Follow the symbols from each start, one at a time.
Answer with the node's name.
start 1.330	-0.424	-0.025	-0.647	-1.854	-0.244	-0.610	-0.675	0.173	2.071	-1.410	-0.590	1.983	-0.828	-0.774	-0.117	0.790	-1.859	1.269	-0.219	-0.922	-0.208	1.110	1.565 (35)
c -> 1.269	-0.329	0.572	-0.670	-1.651	-0.235	-0.770	-1.049	0.352	2.155	-1.705	-0.357	1.625	-1.077	-0.996	0.287	0.621	-2.079	1.279	0.192	-0.298	-0.184	1.167	1.261 (40)
o -> 1.272	-0.357	0.331	-0.624	-1.736	-0.245	-0.707	-0.907	0.316	2.122	-1.642	-0.447	1.794	-0.997	-0.923	0.135	0.695	-1.990	1.269	0.031	-0.575	-0.245	1.169	1.401 (38)
p -> 1.269	-0.325	0.597	-0.645	-1.642	-0.280	-0.781	-1.047	0.365	2.138	-1.731	-0.338	1.623	-1.096	-1.037	0.265	0.614	-2.085	1.260	0.198	-0.296	-0.192	1.227	1.296 (40)
c -> 1.061	-0.243	1.110	-0.653	-1.322	-0.203	-0.821	-1.264	0.579	2.049	-1.910	-0.156	1.191	-1.270	-1.282	0.547	0.515	-2.182	1.064	0.759	0.447	-0.218	1.168	0.904 (45)
f -> 1.307	-0.410	0.242	-0.643	-1.768	-0.249	-0.684	-0.817	0.268	2.112	-1.539	-0.440	1.819	-0.922	-0.868	0.055	0.723	-1.964	1.284	-0.045	-0.687	-0.183	1.189	1.457 (37)
o -> 1.367	-0.423	0.019	-0.705	-1.805	-0.212	-0.586	-0.702	0.217	2.060	-1.374	-0.557	1.975	-0.853	-0.767	-0.068	0.760	-1.920	1.285	-0.246	-0.913	-0.188	1.160	1.566 (35)
o -> 1.353	-0.470	-0.255	-0.712	-1.856	-0.194	-0.505	-0.598	0.131	2.003	-1.208	-0.613	2.103	-0.741	-0.694	-0.253	0.857	-1.830	1.240	-0.350	-1.128	-0.170	1.117	1.651 (33)
k -> 1.251	-0.592	-0.810	-0.832	-1.845	0.008	-0.189	-0.116	-0.069	1.718	-0.601	-0.924	2.404	-0.444	-0.477	-0.828	1.033	-1.580	0.995	-0.611	-1.525	-0.202	0.923	1.751 (27)
p -> 1.340	-0.524	-0.602	-0.760	-1.860	-0.045	-0.256	-0.278	0.021	1.848	-0.824	-0.810	2.274	-0.531	-0.536	-0.639	0.938	-1.656	1.092	-0.539	-1.415	-0.195	0.976	1.789 (29)
p -> 1.366	-0.481	-0.466	-0.741	-1.858	-0.143	-0.438	-0.425	0.088	1.939	-1.006	-0.738	2.203	-0.630	-0.622	-0.450	0.882	-1.730	1.180	-0.469	-1.264	-0.197	1.035	1.734 (31)
c -> 1.311	-0.384	0.141	-0.670	-1.801	-0.201	-0.625	-0.816	0.257	2.115	-1.468	-0.540	1.913	-0.904	-0.819	-0.005	0.716	-1.927	1.293	-0.144	-0.802	-0.201	1.138	1.548 (36)
o -> 1.325	-0.426	-0.115	-0.676	-1.863	-0.203	-0.594	-0.634	0.187	2.043	-1.321	-0.599	2.055	-0.808	-0.707	-0.173	0.806	-1.838	1.263	-0.318	-1.031	-0.178	1.150	1.600 (34)
o -> 1.332	-0.478	-0.341	-0.729	-1.882	-0.166	-0.453	-0.495	0.117	1.980	-1.121	-0.673	2.144	-0.664	-0.653	-0.327	0.848	-1.757	1.198	-0.412	-1.189	-0.174	1.081	1.650 (32)
o -> 1.311	-0.523	-0.553	-0.782	-1.862	-0.108	-0.347	-0.350	0.024	1.911	-0.950	-0.794	2.231	-0.627	-0.583	-0.544	0.935	-1.693	1.171	-0.541	-1.369	-0.179	1.019	1.725 (30)
p -> 1.353	-0.472	-0.360	-0.736	-1.866	-0.194	-0.463	-0.500	0.076	2.012	-1.119	-0.696	2.167	-0.680	-0.664	-0.367	0.835	-1.802	1.198	-0.425	-1.205	-0.169	1.086	1.665 (32)
start 1.091	-0.750	-1.305	-1.024	-1.587	0.360	0.189	0.337	-0.208	1.332	0.124	-1.162	2.515	-0.099	-0.378	-1.411	1.273	-1.342	0.487	-0.633	-1.598	-0.303	0.629	1.690 (20)
k -> 0.885	-0.865	-1.462	-1.225	-1.310	0.684	0.460	0.601	-0.263	1.004	0.697	-1.300	2.449	0.087	-0.483	-1.865	1.470	-1.216	0.022	-0.450	-1.408	-0.383	0.441	1.451 (14)
c -> 1.057	-0.774	-1.306	-1.033	-1.568	0.411	0.217	0.365	-0.197	1.292	0.244	-1.162	2.518	-0.048	-0.409	-1.528	1.311	-1.304	0.452	-0.600	-1.572	-0.289	0.628	1.662 (19)
p -> 1.148	-0.767	-1.230	-1.009	-1.636	0.306	0.138	0.241	-0.198	1.409	0.016	-1.128	2.525	-0.179	-0.381	-1.342	1.242	-1.357	0.576	-0.644	-1.626	-0.273	0.732	1.723 (21)
o -> 1.061	-0.789	-1.301	-1.043	-1.556	0.393	0.259	0.371	-0.202	1.271	0.194	-1.184	2.514	-0.083	-0.418	-1.523	1.344	-1.302	0.434	-0.617	-1.565	-0.294	0.617	1.661 (19)
p -> 1.127	-0.729	-1.213	-0.992	-1.630	0.275	0.130	0.283	-0.183	1.426	-0.002	-1.144	2.505	-0.139	-0.430	-1.364	1.230	-1.372	0.611	-0.647	-1.638	-0.287	0.668	1.715 (21)
c -> 1.270	-0.610	-0.903	-0.831	-1.808	0.010	-0.144	-0.073	-0.111	1.687	-0.536	-0.939	2.431	-0.372	-0.483	-0.921	1.067	-1.557	0.950	-0.639	-1.563	-0.244	0.883	1.774 (26)
a -> 1.332	-0.572	-0.831	-0.853	-1.814	0.013	-0.174	-0.128	-0.051	1.736	-0.641	-0.877	2.390	-0.416	-0.499	-0.822	1.019	-1.559	0.995	-0.613	-1.511	-0.219	0.931	1.776 (27)
o -> 1.273	-0.636	-0.932	-0.856	-1.819	0.108	-0.086	-0.018	-0.102	1.646	-0.436	-0.979	2.429	-0.303	-0.465	-1.001	1.080	-1.481	0.859	-0.659	-1.571	-0.232	0.851	1.722 (25)
o -> 1.238	-0.702	-1.108	-0.931	-1.716	0.175	-0.009	0.156	-0.198	1.518	-0.229	-1.042	2.433	-0.228	-0.420	-1.172	1.189	-1.443	0.736	-0.695	-1.631	-0.272	0.767	1.722 (23)
o -> 1.150	-0.749	-1.267	-0.991	-1.632	0.329	0.138	0.257	-0.175	1.430	0.033	-1.126	2.466	-0.131	-0.384	-1.366	1.231	-1.375	0.599	-0.664	-1.618	-0.253	0.669	1.678 (21)
f -> 0.834	-0.922	-1.443	-1.227	-1.265	0.724	0.497	0.635	-0.255	0.952	0.730	-1.307	2.443	0.108	-0.478	-1.919	1.493	-1.214	-0.054	-0.377	-1.306	-0.362	0.417	1.453 (13)
c -> 1.036	-0.790	-1.371	-1.125	-1.533	0.463	0.298	0.448	-0.274	1.270	0.291	-1.210	2.499	-0.051	-0.417	-1.631	1.341	-1.295	0.347	-0.594	-1.562	-0.293	0.573	1.632 (18)
k -> 0.795	-0.912	-1.478	-1.274	-1.208	0.797	0.579	0.679	-0.237	0.894	0.836	-1.323	2.413	0.098	-0.524	-1.985	1.525	-1.198	-0.106	-0.339	-1.260	-0.421	0.365	1.388 (12)
p -> 0.888	-0.909	-1.467	-1.225	-1.321	0.684	0.464	0.584	-0.230	1.014	0.687	-1.269	2.447	0.077	-0.478	-1.868	1.442	-1.194	0.025	-0.435	-1.404	-0.371	0.438	1.478 (14)
f -> 0.585	-1.001	-1.368	-1.458	-0.843	1.074	0.727	0.802	-0.235	0.614	1.162	-1.379	2.261	0.163	-0.681	-2.225	1.656	-1.193	-0.566	0.051	-0.741	-0.506	0.207	1.073 (6)
start 0.474	-0.993	-1.223	-1.477	-0.723	1.175	0.794	0.809	-0.190	0.477	1.288	-1.353	2.104	0.142	-0.815	-2.293	1.709	-1.285	-0.768	0.299	-0.517	-0.554	0.128	0.917 (3)
c -> 0.688	-0.991	-1.409	-1.400	-0.967	0.987	0.695	0.726	-0.233	0.655	1.103	-1.356	2.292	0.131	-0.622	-2.153	1.600	-1.239	-0.428	-0.094	-0.941	-0.490	0.260	1.177 (8)
f -> 0.399	-1.053	-1.092	-1.583	-0.528	1.268	0.809	0.737	-0.170	0.496	1.332	-1.366	1.981	0.112	-0.927	-2.321	1.739	-1.315	-0.871	0.460	-0.215	-0.594	0.075	0.750 (0)
c -> 0.553	-0.986	-1.330	-1.493	-0.804	1.086	0.762	0.782	-0.222	0.624	1.245	-1.356	2.183	0.139	-0.728	-2.256	1.679	-1.239	-0.638	0.099	-0.692	-0.524	0.170	1.008 (5)
o -> 0.496	-1.039	-1.226	-1.517	-0.722	1.189	0.778	0.788	-0.194	0.529	1.281	-1.399	2.081	0.181	-0.776	-2.269	1.707	-1.293	-0.738	0.275	-0.515	-0.565	0.130	0.902 (3)
p -> 0.503	-0.990	-1.311	-1.475	-0.784	1.126	0.698	0.802	-0.237	0.570	1.225	-1.368	2.195	0.172	-0.733	-2.237	1.657	-1.250	-0.616	0.120	-0.696	-0.524	0.188	1.005 (5)
a -> 0.606	-1.021	-1.337	-1.421	-0.868	1.069	0.727	0.764	-0.229	0.618	1.162	-1.397	2.233	0.173	-0.689	-2.245	1.635	-1.179	-0.589	0.057	-0.775	-0.522	0.172	1.085 (6)
p -> 0.679	-0.996	-1.428	-1.387	-0.995	0.978	0.668	0.771	-0.244	0.721	1.085	-1.343	2.294	0.130	-0.614	-2.174	1.595	-1.205	-0.428	-0.096	-0.969	-0.467	0.234	1.153 (8)
o -> 0.575	-1.012	-1.368	-1.416	-0.853	1.050	0.738	0.831	-0.200	0.629	1.186	-1.374	2.240	0.152	-0.714	-2.241	1.644	-1.198	-0.547	0.050	-0.778	-0.494	0.186	1.091 (6)
a -> 0.601	-1.012	-1.370	-1.411	-0.910	0.999	0.740	0.784	-0.233	0.648	1.132	-1.397	2.272	0.162	-0.655	-2.202	1.642	-1.229	-0.492	-0.024	-0.864	-0.484	0.207	1.139 (7)
k -> 0.386	-1.038	-1.155	-1.570	-0.587	1.233	0.788	0.783	-0.185	0.475	1.305	-1.342	2.019	0.099	-0.886	-2.326	1.740	-1.319	-0.874	0.438	-0.332	-0.561	0.097	0.817 (1)
c -> 0.597	-1.015	-1.353	-1.438	-0.846	1.067	0.750	0.770	-0.236	0.616	1.203	-1.392	2.238	0.162	-0.681	-2.222	1.652	-1.231	-0.564	-0.009	-0.754	-0.493	0.192	1.089 (6)
o -> 0.514	-0.997	-1.324	-1.497	-0.751	1.183	0.751	0.827	-0.202	0.555	1.244	-1.383	2.156	0.154	-0.753	-2.270	1.679	-1.249	-0.714	0.197	-0.598	-0.534	0.173	0.980 (4)
a -> 0.555	-1.036	-1.339	-1.485	-0.823	1.109	0.743	0.776	-0.231	0.597	1.234	-1.343	2.170	0.146	-0.719	-2.271	1.649	-1.205	-0.629	0.141	-0.682	-0.519	0.169	1.032 (5)
o -> 0.439	-1.029	-1.255	-1.527	-0.685	1.189	0.785	0.807	-0.191	0.523	1.278	-1.400	2.060	0.159	-0.806	-2.281	1.739	-1.280	-0.767	0.263	-0.505	-0.537	0.137	0.904 (3)
o -> 0.416	-1.052	-1.133	-1.566	-0.588	1.245	0.837	0.754	-0.132	0.495	1.332	-1.358	2.021	0.116	-0.890	-2.314	1.708	-1.306	-0.851	0.398	-0.312	-0.586	0.141	0.787 (1)
start -0.508	-0.233	1.746	-0.824	0.932	0.848	0.030	-0.616	0.630	-0.036	-0.025	0.110	-0.732	-0.743	-1.602	-0.127	0.493	-1.293	-1.201	2.402	2.870	-0.498	-0.057	-1.171 (69)
c -> -0.823	-0.250	1.352	-0.792	1.289	1.118	0.297	-0.239	0.480	-0.570	0.616	0.023	-0.916	-0.411	-1.383	-0.476	0.509	-0.818	-1.569	2.302	2.778	-0.458	-0.371	-1.333 (74)
k -> -0.465	-0.241	1.782	-0.856	0.860	0.836	-0.040	-0.695	0.669	0.040	-0.173	0.096	-0.690	-0.807	-1.641	-0.033	0.521	-1.399	-1.086	2.397	2.824	-0.477	0.037	-1.109 (68)
o -> -0.315	-0.242	1.879	-0.829	0.687	0.731	-0.155	-0.842	0.704	0.283	-0.400	0.129	-0.599	-0.924	-1.707	0.105	0.492	-1.523	-0.897	2.412	2.787	-0.479	0.161	-1.015 (66)
o -> -0.234	-0.228	1.943	-0.804	0.533	0.664	-0.281	-0.982	0.759	0.508	-0.656	0.113	-0.468	-1.006	-1.747	0.231	0.443	-1.644	-0.703	2.318	2.704	-0.470	0.289	-0.867 (64)
a -> -0.252	-0.217	1.907	-0.809	0.586	0.687	-0.237	-0.889	0.728	0.404	-0.554	0.119	-0.555	-1.001	-1.697	0.160	0.452	-1.593	-0.777	2.360	2.789	-0.480	0.197	-0.925 (65)
o -> -0.139	-0.226	1.997	-0.790	0.390	0.556	-0.363	-1.018	0.755	0.606	-0.772	0.157	-0.450	-1.082	-1.757	0.286	0.492	-1.735	-0.558	2.263	2.655	-0.437	0.347	-0.780 (63)
p -> -0.282	-0.243	1.912	-0.810	0.556	0.684	-0.243	-0.899	0.713	0.381	-0.497	0.138	-0.553	-0.972	-1.737	0.137	0.473	-1.610	-0.789	2.364	2.784	-0.444	0.215	-0.881 (65)
o -> -0.130	-0.200	1.988	-0.792	0.412	0.597	-0.348	-1.044	0.741	0.584	-0.794	0.128	-0.441	-1.075	-1.736	0.253	0.460	-1.737	-0.557	2.257	2.679	-0.442	0.360	-0.759 (63)
a -> -0.200	-0.226	1.926	-0.841	0.488	0.638	-0.279	-0.951	0.709	0.509	-0.633	0.127	-0.472	-1.021	-1.690	0.218	0.455	-1.702	-0.718	2.325	2.725	-0.457	0.280	-0.812 (64)
o -> -0.074	-0.216	2.014	-0.800	0.306	0.555	-0.392	-1.081	0.769	0.720	-0.887	0.148	-0.330	-1.109	-1.747	0.333	0.442	-1.797	-0.447	2.226	2.587	-0.445	0.405	-0.681 (62)
a -> -0.133	-0.216	1.976	-0.818	0.398	0.592	-0.347	-1.026	0.753	0.611	-0.733	0.156	-0.443	-1.065	-1.726	0.286	0.479	-1.726	-0.595	2.268	2.607	-0.482	0.367	-0.750 (63)
c -> -0.444	-0.233	1.770	-0.847	0.837	0.824	-0.048	-0.672	0.691	0.087	-0.126	0.091	-0.726	-0.817	-1.623	-0.056	0.511	-1.362	-1.085	2.422	2.882	-0.496	0.052	-1.097 (68)
c -> -0.766	-0.285	1.421	-0.827	1.206	1.037	0.251	-0.312	0.521	-0.472	0.492	0.034	-0.893	-0.476	-1.414	-0.401	0.504	-0.927	-1.522	2.327	2.830	-0.478	-0.270	-1.335 (73)
o -> -0.664	-0.298	1.610	-0.841	1.109	0.983	0.114	-0.448	0.585	-0.267	0.254	0.091	-0.815	-0.626	-1.485	-0.276	0.534	-1.068	-1.372	2.374	2.850	-0.516	-0.188	-1.249 (71)
p -> -0.731	-0.283	1.417	-0.860	1.207	1.036	0.270	-0.313	0.550	-0.492	0.485	0.040	-0.862	-0.497	-1.445	-0.379	0.504	-0.921	-1.512	2.340	2.816	-0.459	-0.299	-1.334 (73)
start -0.104	0.993	0.522	1.743	0.164	-1.491	-0.760	-0.544	-0.029	-0.270	-1.328	1.183	-1.533	0.088	1.319	2.185	-1.727	1.526	1.295	-1.216	-0.681	0.682	0.023	-0.278 (140)
f -> 0.004	0.895	-0.331	1.661	-0.122	-1.408	-0.515	-0.078	-0.329	-0.399	-0.832	0.948	-1.011	0.445	1.754	1.680	-1.595	1.856	1.306	-1.831	-1.633	0.736	-0.077	0.126 (132)
c -> -0.072	0.997	0.210	1.675	0.022	-1.517	-0.740	-0.425	-0.146	-0.291	-1.189	1.136	-1.348	0.195	1.501	2.045	-1.678	1.634	1.343	-1.461	-1.102	0.717	-0.045	-0.113 (137)

The nodes form a chain of 164.
